Below are the code and all the weights of a small trained network. Each question names an input and a target symbol and asks about switching units off, where a switched-off unit gives its printed mean instead of its output.

import numpy as np


def w(rows, s, z=0):
    codes = np.array(rows[::2]) - 128.0
    scale = np.full(codes.shape[1], s)
    scale[-1] = z or s
    return codes * scale


def norm(h):
    return h / np.sqrt((h * h).mean(-1, keepdims=True) + 1e-5)


def f(y):
    return np.maximum(y, 0)


def softmax(a):
    e = np.exp(a - a.max(-1, keepdims=True))
    return e / e.sum(-1, keepdims=True)


def log_softmax(a):
    a = a - a.max(-1, keepdims=True)
    return a - np.log(np.exp(a).sum(-1, keepdims=True))


def net(x, mask):
    ids = ['ΘΛΠΣΩβδζητ'.index(c) for c in x.split()]
    T = len(ids)
    res = E[ids] + P[:T]
    r = norm(res)
    for j in range(2):
        rows = slice(4 * j, 4 * j + 4)
        q, k, v = (r @ M[0][rows].T for M in (Q, K, V))
        z = softmax(np.where(np.tri(T) > 0, q @ k.T / 4**0.5, -1e9)) @ v
        o = O[0][rows]
        res = res + np.where(mask[j], z, o[:, -1]) @ o[:, :-1]
    y = f(norm(res) @ A[0][:, :-1].T + A[0][:, -1])
    res = res + np.where(mask[2:14], y, B[0][:, -1]) @ B[0][:, :-1]
    return log_softmax(norm(res)[-1] @ U[:, :-1].T + U[:, -1])


Q, K, V, O, A, B = {}, {}, {}, {}, {}, {}
E = w([
[134,94,117,93,45],'Θ',
[115,67,254,143,183],'Λ',
[105,119,91,155,156],'Π',
[75,106,98,169,74],'Σ',
[141,106,165,84,115],'Ω',
[100,48,143,109,156],'β',
[75,106,155,95,156],'δ',
[55,13,118,131,185],'ζ',
[85,152,83,97,63],'η',
[183,155,145,166,103],'τ',
],0.0046)
P = w([
[2,128,212,48,20],'0',
[128,107,119,124,141],'1',
[163,147,132,123,165],'2',
[30,200,178,172,58],'3',
[122,106,112,118,140],'4',
[164,150,130,123,165],'5',
[67,201,195,211,77],'6',
[117,106,107,116,141],'7',
[128,66,144,118,102],'8',
[98,182,204,222,100],'9',
[116,109,103,114,144],'10',
[130,69,142,117,102],'11',
],0.0096)
Q[0] = w([
[132,113,50,53,157],'head 1',
[92,4,103,182,66],'head 1',
[185,67,175,223,143],'head 1',
[150,51,100,104,68],'head 1',
[139,132,179,92,248],'head 2',
[242,207,56,144,224],'head 2',
[40,6,214,201,50],'head 2',
[104,180,61,17,208],'head 2',
],0.0041)
K[0] = w([
[143,156,130,171,128],'head 1',
[68,107,137,178,81],'head 1',
[73,131,133,98,146],'head 1',
[87,162,155,147,77],'head 1',
[142,91,159,130,196],'head 2',
[233,108,64,159,176],'head 2',
[2,107,197,202,71],'head 2',
[153,151,84,45,198],'head 2',
],0.0075)
V[0] = w([
[144,68,112,136,133],'head 1',
[92,205,239,88,48],'head 1',
[216,88,60,135,172],'head 1',
[170,142,77,115,114],'head 1',
[181,79,25,124,240],'head 2',
[90,200,160,109,136],'head 2',
[251,217,44,89,188],'head 2',
[31,156,166,194,43],'head 2',
],0.0023)
O[0] = w([
[145,134,126,144,137,123],'head 1',
[95,185,135,9,156,192],'head 1',
[186,139,140,182,160,57],'head 1',
[122,117,144,167,162,93],'head 1',
[83,51,151,38,32,12],'head 2',
[204,137,126,187,144,164],'head 2',
[67,2,168,149,55,4],'head 2',
[170,205,151,139,199,232],'head 2',
],0.0025,0.0024)
A[0] = w([
[152,107,99,211,163,68],'neuron 1',
[13,191,201,175,96,130],'neuron 2',
[33,117,133,142,189,36],'neuron 3',
[87,137,140,93,188,78],'neuron 4',
[31,167,130,207,176,139],'neuron 5',
[155,99,187,151,181,155],'neuron 6',
[124,167,125,232,70,132],'neuron 7',
[80,77,165,151,163,190],'neuron 8',
[148,215,109,249,137,192],'neuron 9',
[94,107,86,134,189,118],'neuron 10',
[129,125,255,101,125,5],'neuron 11',
[103,215,165,146,24,156],'neuron 12',
],0.0059,0.0023)
B[0] = w([
[103,111,75,144,156,151],'neuron 1',
[116,140,139,98,2,252],'neuron 2',
[153,145,133,146,61,176],'neuron 3',
[92,89,109,137,115,172],'neuron 4',
[189,180,165,116,170,219],'neuron 5',
[122,156,172,162,130,195],'neuron 6',
[190,136,103,161,80,201],'neuron 7',
[123,167,97,99,127,212],'neuron 8',
[126,145,210,157,111,230],'neuron 9',
[135,106,148,143,100,187],'neuron 10',
[131,147,42,122,128,171],'neuron 11',
[83,184,198,137,106,228],'neuron 12',
],0.0088,0.0043)
U = w([
[242,190,70,17,157,97],'Θ',
[92,195,123,111,254,248],'Λ',
[200,135,7,202,48,4],'Π',
[197,120,216,196,65,232],'Σ',
[97,76,205,25,238,191],'Ω',
[25,14,195,192,119,111],'β',
[35,194,227,70,26,82],'δ',
[40,108,58,246,200,156],'ζ',
[15,241,15,90,158,33],'η',
[247,36,174,55,58,67],'τ',
],0.0095,0.0039)

Each question gives the input, a string of symbols that net reads in full, and the target symbol t.
The units are the heads (4 rows each of Q, K, V and O) and the neurons (one row each of A and B). Each row of codes is followed by its name. A weight is (code - 128) times the scale printed after its matrix; where a second scale follows, it is the last column's (O, A, B and U).
mask holds one flag per unit, heads first, then neurons. A switched-off unit (its flag False) gives its mean, the last column of its rows in O or B, instead of its output. The means were averaged over made-up inputs and are rounded, as every weight is.
A unit's drop is (log p(t) with every unit on - log p(t) with that unit switched off) / (log p(t) with every unit on - log p(t) with every unit switched off).
The circuit of an input: a set's keep is (log p(t) with only the set's units on - log p(t) with every unit switched off) / (log p(t) with every unit on - log p(t) with every unit switched off). Starting from the 12 units with the biggest drops (on a tie, the unit counted first), units are removed one at a time, each time the one whose removal leaves the highest keep (on an exact tie, the one counted first), for as long as the keep stays at least 0.8.
units of the circuit, in order: the units of the circuit, biggest drop first
unit that matters most: the unit with the biggest drop
k most important neurons: the k neurons with the biggest drops, biggest first
which heads matter: for each layer, one digit per head in row order, 1 if its drop is at least 0.15 and else 0, layers parted by /
drop of u: that unit's drop, to one decimal
input ζ Π Θ, target τ: unit that matters most => head 2
input β Λ Π Π Θ Π β β, target β: units of the circuit, in order => (neuron 5; neuron 10; neuron 2)
input Σ δ Θ Θ τ β Π Λ τ Σ δ β, target Ω: 4 most important neurons => (neuron 2; neuron 7; neuron 12; neuron 9)
input Σ Ω Π ζ Π Σ Σ β Ω τ Θ, target Θ: which heads matter => 00
input Θ Σ τ η Ω Ω ζ β Σ Λ Θ Λ, target Λ: 3 most important neurons => (neuron 2; neuron 11; neuron 6)
input Σ τ η Π η δ ζ ζ Θ Λ β Θ, target τ: units of the circuit, in order => (neuron 12; neuron 2; neuron 9; neuron 7)
input δ Π Θ τ β δ η β β τ Σ, target Σ: which heads matter => 01
input Σ τ η Λ Π Σ Ω ζ Θ Λ δ ζ, target β: units of the circuit, in order => (neuron 2; neuron 5)
input δ Λ ζ δ Π, target Π: units of the circuit, in order => (neuron 12; neuron 9)
input τ δ τ δ Θ, target Θ: which heads matter => 01
input Λ δ Ω, target Θ: units of the circuit, in order => (head 2; neuron 11; neuron 2; neuron 9)
input η Λ η Σ Λ β τ τ Ω Π β Ω, target Θ: units of the circuit, in order => (neuron 11; neuron 2; neuron 9; head 2)
input Λ Θ Σ Π η β τ Ω τ Σ ζ, target ζ: 4 most important neurons => (neuron 2; neuron 9; neuron 12; neuron 7)
input τ Ω τ ζ Σ Θ Θ Π, target Π: 4 most important neurons => (neuron 12; neuron 9; neuron 3; neuron 2)
input Θ η Σ, target Π: units of the circuit, in order => (head 2; neuron 12; neuron 2; neuron 9)
input τ Π δ Λ Ω Ω Λ δ δ, target η: unit that matters most => neuron 11
input δ Σ δ, target η: 3 most important neurons => (neuron 11; neuron 9; neuron 2)
input δ Σ Ω Σ δ Π τ β δ τ β Π, target ζ: 3 most important neurons => (neuron 2; neuron 1; neuron 5)
input τ β ζ Ω η ζ, target β: 3 most important neurons => (neuron 5; neuron 2; neuron 7)
input Π Λ Λ τ Θ η Ω η Π, target ζ: unit that matters most => head 2
input η β Σ Λ Σ δ Θ τ, target τ: 2 most important neurons => (neuron 12; neuron 11)
input β β δ δ Π δ δ Λ β η η, target η: drop of neuron 2 => 0.7
input τ Λ δ η ζ, target ζ: drop of head 1 => -0.1
input Π Π δ η Π Ω τ Σ β, target Ω: drop of neuron 7 => 0.9
